W = [[4714, 4885, 3627, 4970, 4941, 5015, 4798, 6025, 4575, 4822, 7251, 4277, 7379, 5688, 3580], [4754, 4943, 5636, 4598, 4955, 5358, 5418, 3007, 4732, 4914, 6641, 7001, 7100, 4446, 5436], [5447, 5993, 3509, 5709, 6189, 5746, 5554, 6795, 4909, 4792, 3410, 4513, 3271, 5167, 4331], [6395, 5557, 3218, 6034, 6355, 6738, 5626, 2748, 4740, 5783, 3131, 2722, 3931, 5633, 6452], [4835, 5007, 7211, 3784, 4915, 5016, 5514, 3372, 4998, 4430, 6500, 4677, 7096, 5343, 4796], [5822, 5546, 1971, 5025, 5610, 5329, 5864, 3809, 5083, 4823, 1807, 3311, 2265, 6265, 8369], [5959, 5375, 7136, 4764, 5914, 5049, 5469, 4764, 4465, 4600, 4340, 5512, 4763, 4575, 4925], [4898, 4884, 8368, 4069, 4134, 4772, 5077, 8239, 5041, 5322, 2843, 7563, 2801, 5750, 4381], [5045, 4504, 3772, 5253, 4983, 5384, 4674, 3038, 4499, 5379, 8866, 3061, 9293, 5234, 3839]]
W[0][0] = 4714
W[0][4] = 4941
W[6][2] = 7136
W[8][0] = 5045
W[0][9] = 4822
W[3][10] = 3131
W[0][6] = 4798
W[:, 6] = [4798, 5418, 5554, 5626, 5514, 5864, 5469, 5077, 4674]
W[6] = [5959, 5375, 7136, 4764, 5914, 5049, 5469, 4764, 4465, 4600, 4340, 5512, 4763, 4575, 4925]
W[:, 5] = [5015, 5358, 5746, 6738, 5016, 5329, 5049, 4772, 5384]
W[4][1] = 5007
W[5][13] = 6265
W[1][11] = 7001
W[7][13] = 5750
W[5] = [5822, 5546, 1971, 5025, 5610, 5329, 5864, 3809, 5083, 4823, 1807, 3311, 2265, 6265, 8369]
W[2][14] = 4331
W[1][4] = 4955
W[4] = [4835, 5007, 7211, 3784, 4915, 5016, 5514, 3372, 4998, 4430, 6500, 4677, 7096, 5343, 4796]
W[1] = [4754, 4943, 5636, 4598, 4955, 5358, 5418, 3007, 4732, 4914, 6641, 7001, 7100, 4446, 5436]
W[3][0] = 6395
W[7] = [4898, 4884, 8368, 4069, 4134, 4772, 5077, 8239, 5041, 5322, 2843, 7563, 2801, 5750, 4381]
W[:, 9] = [4822, 4914, 4792, 5783, 4430, 4823, 4600, 5322, 5379]
W[7][14] = 4381
W[2][11] = 4513
W[8][2] = 3772
W[7][11] = 7563
W[4][7] = 3372
W[5][9] = 4823
W[0][11] = 4277
W[:, 10] = [7251, 6641, 3410, 3131, 6500, 1807, 4340, 2843, 8866]
W[6][9] = 4600
W[6][8] = 4465
W[5][1] = 5546
W[2][8] = 4909
W[6][5] = 5049
W[:, 3] = [4970, 4598, 5709, 6034, 3784, 5025, 4764, 4069, 5253]

data =
[[  5.300  10.166 -16.980  -1.485 -18.107 -23.175  -6.386   4.675 -11.863
    0.596]
 [ -2.990  14.762  -2.535 -17.577  -5.547  -9.637  -4.120  -2.657  17.825
  -12.089]
 [ 10.352   5.212 -17.133   2.357 -19.038 -27.173  -1.547   6.322 -18.024
    1.289]
 [-17.782   9.665 -21.699 -12.292 -21.258  -7.704   5.458 -12.310 -11.348
    5.308]]
data[0,0] => 5.300
data[3] => [-17.782, 9.665, -21.699, -12.292, -21.258, -7.704, 5.458, -12.310, -11.348, 5.308]
data[1,9] => -12.089
data[1] => [-2.990, 14.762, -2.535, -17.577, -5.547, -9.637, -4.120, -2.657, 17.825, -12.089]
data[1,7] => -2.657
data[3,6] => 5.458
data[2,7] => 6.322
data[:, 7] => [4.675, -2.657, 6.322, -12.310]
data[1,1] => 14.762
data[3,3] => -12.292
data[2,5] => -27.173
data[0,6] => -6.386
data[:, 3] => [-1.485, -17.577, 2.357, -12.292]
data[2,8] => -18.024
data[3,5] => -7.704
data[3,7] => -12.310
data[1,5] => -9.637
data[0,9] => 0.596
data[2,1] => 5.212
data[2,0] => 10.352
data[1,4] => -5.547
data[0,1] => 10.166
data[0] => [5.300, 10.166, -16.980, -1.485, -18.107, -23.175, -6.386, 4.675, -11.863, 0.596]
data[0,3] => -1.485
data[2,9] => 1.289
data[1,3] => -17.577
data[2,3] => 2.357
data[1,8] => 17.825
data[1,0] => -2.990
